Here is a tiny trained network, its code and every weight. The questions are about switching its units off for an input and a class, where a switched-off unit gives its printed mean instead of its output.

import numpy as np


def w(rows, s, z=0):
    codes = np.array(rows[::2]) - 128.0
    scale = np.full(codes.shape[1], s)
    scale[-1] = z or s
    return codes * scale


def f(y):
    return np.maximum(y, 0)


def log_softmax(a):
    a = a - a.max(-1, keepdims=True)
    return a - np.log(np.exp(a).sum(-1, keepdims=True))


def net(x, mask):
    res = np.array(x, float).reshape(1, 6) / 4 @ E
    y = f(res @ A[0][:, :-1].T + A[0][:, -1])
    res = res + np.where(mask, y, B[0][:, -1]) @ B[0][:, :-1]
    return log_softmax(res[-1] @ U[:, :-1].T + U[:, -1])


A, B = {}, {}
E = w([
[169,24,135,67,159,111,113],'x0',
[74,10,71,204,140,60,143],'x1',
[238,86,148,132,170,104,150],'x2',
[142,146,194,181,118,89,88],'x3',
[168,122,165,145,11,167,222],'x4',
[159,173,94,58,71,99,74],'x5',
],0.011)
A[0] = w([
[143,106,131,163,91,138,181,132],'n0',
[145,136,146,207,199,111,123,167],'n1',
[98,157,105,116,136,90,86,239],'n2',
[169,177,145,74,88,112,111,223],'n3',
[167,168,124,44,131,154,116,228],'n4',
[169,70,126,132,172,18,109,164],'n5',
[155,157,152,113,68,123,68,168],'n6',
[98,138,140,148,159,132,121,106],'n7',
[94,170,121,142,212,122,128,205],'n8',
[107,131,150,164,162,85,111,74],'n9',
[145,162,101,116,129,115,49,99],'n10',
[126,118,124,177,94,129,156,141],'n11',
[136,139,146,132,93,151,174,244],'n12',
[128,52,99,65,185,73,107,179],'n13',
[121,80,127,139,117,163,178,165],'n14',
[130,152,126,87,104,113,83,124],'n15',
[45,124,48,146,120,136,109,159],'n16',
[141,117,123,160,76,171,206,188],'n17',
[155,96,183,76,103,157,150,117],'n18',
[119,109,128,166,247,80,94,252],'n19',
[54,96,129,139,88,113,196,218],'n20',
[102,167,122,90,95,140,98,139],'n21',
[79,110,131,165,95,138,152,171],'n22',
[158,153,183,59,125,148,186,148],'n23',
[179,140,172,130,146,174,176,182],'n24',
[152,165,156,168,162,110,92,204],'n25',
[147,128,93,179,93,141,148,136],'n26',
],0.014,0.0039)
B[0] = w([
[198,170,195,143,113,100,172,187],'n0',
[154,94,180,183,117,178,132,190],'n1',
[46,149,94,154,159,147,74,186],'n2',
[187,152,28,147,184,137,132,210],'n3',
[165,82,51,60,181,170,138,218],'n4',
[151,66,190,130,142,72,63,246],'n5',
[162,144,26,184,167,62,88,189],'n6',
[96,136,123,171,104,174,123,153],'n7',
[64,120,146,182,112,255,154,189],'n8',
[142,105,154,166,108,144,112,166],'n9',
[99,159,141,134,217,107,118,180],'n10',
[122,184,145,178,122,82,170,174],'n11',
[201,181,131,112,123,86,187,191],'n12',
[80,66,161,58,164,65,95,249],'n13',
[118,154,157,113,86,49,126,187],'n14',
[127,157,69,147,214,121,93,171],'n15',
[42,137,111,106,59,135,116,207],'n16',
[202,193,164,156,112,72,214,213],'n17',
[178,120,108,91,96,113,114,183],'n18',
[86,70,177,174,138,151,98,247],'n19',
[102,156,151,104,15,96,136,206],'n20',
[122,167,59,132,149,141,152,180],'n21',
[92,139,118,146,56,106,170,183],'n22',
[205,121,72,80,71,167,145,203],'n23',
[218,93,149,131,106,141,175,193],'n24',
[145,113,58,217,133,179,99,176],'n25',
[123,166,179,126,128,100,135,169],'n26',
],0.0085,0.018)
U = w([
[91,90,177,196,135,173,114,34],'0',
[51,143,105,84,54,112,140,248],'1',
[109,9,193,99,154,46,65,143],'2',
[119,178,61,136,208,98,109,97],'3',
[156,178,209,149,121,51,201,170],'4',
[222,81,66,25,124,158,158,71],'5',
[47,88,128,43,211,165,128,76],'6',
],0.011,0.0017)

Each question gives the input, the list of numbers given to net, and the class t.
The units are the neurons (one row each of A and B). Each row of codes is followed by its name. A weight is (code - 128) times the scale printed after its matrix; where a second scale follows, it is the last column's (A, B and U).
mask holds one flag per neuron, in row order. A switched-off neuron (its flag False) gives its mean, the last column of its row in B, instead of its output. The means were averaged over made-up inputs and are rounded, as every weight is.
A unit's drop is (log p(t) with every unit on - log p(t) with that unit switched off) / (log p(t) with every unit on - log p(t) with every unit switched off).
The circuit of an input: a set's keep is (log p(t) with only the set's units on - log p(t) with every unit switched off) / (log p(t) with every unit on - log p(t) with every unit switched off). Starting from the 12 units with the biggest drops (on a tie, the unit counted first), units are removed one at a time, each time the one whose removal leaves the highest keep (on an exact tie, the one counted first), for as long as the keep stays at least 0.8.
circuit, biggest first: the units of the circuit, biggest drop first
k most important neurons: the k neurons with the biggest drops, biggest first
drop of u: that unit's drop, to one decimal
input [-5,-1,7,6,-5,4], class 3: 3 most important neurons : [n6 n10 n3]
input [-7,-8,6,-6,6,-6], class 5: circuit, biggest first : [n23]
input [6,-7,0,0,-3,8], class 3: 2 most important neurons : [n10 n15]
input [3,5,-4,-8,-2,-7], class 1: 3 most important neurons : [n16 n20 n22]
input [-7,-3,1,-4,2,5], class 5: 2 most important neurons : [n4 n23]
input [-3,5,4,-2,-2,-8], class 0: 2 most important neurons : [n8 n1]
input [4,1,6,6,8,5], class 5: 2 most important neurons : [n23 n18]
input [0,-7,-8,2,-7,-4], class 0: 2 most important neurons : [n8 n13]
input [-5,6,2,-6,-8,4], class 2: 2 most important neurons : [n13 n5]
input [-8,-1,-7,-1,6,5], class 4: 2 most important neurons : [n17 n12]
input [-6,4,-3,-6,-3,-8], class 1: 4 most important neurons : [n16 n20 n22 n5]
input [2,-3,8,6,-2,-7], class 0: 3 most important neurons : [n25 n1 n13]
input [-8,8,-8,-3,7,-1], class 4: drop of n17 : 0.3
input [-2,1,8,6,0,-1], class 2: circuit, biggest first : [n5]
input [-5,3,7,-1,-8,2], class 2: drop of n5 : 2.8
input [-2,-3,-2,6,-8,1], class 0: drop of n8 : 0.7
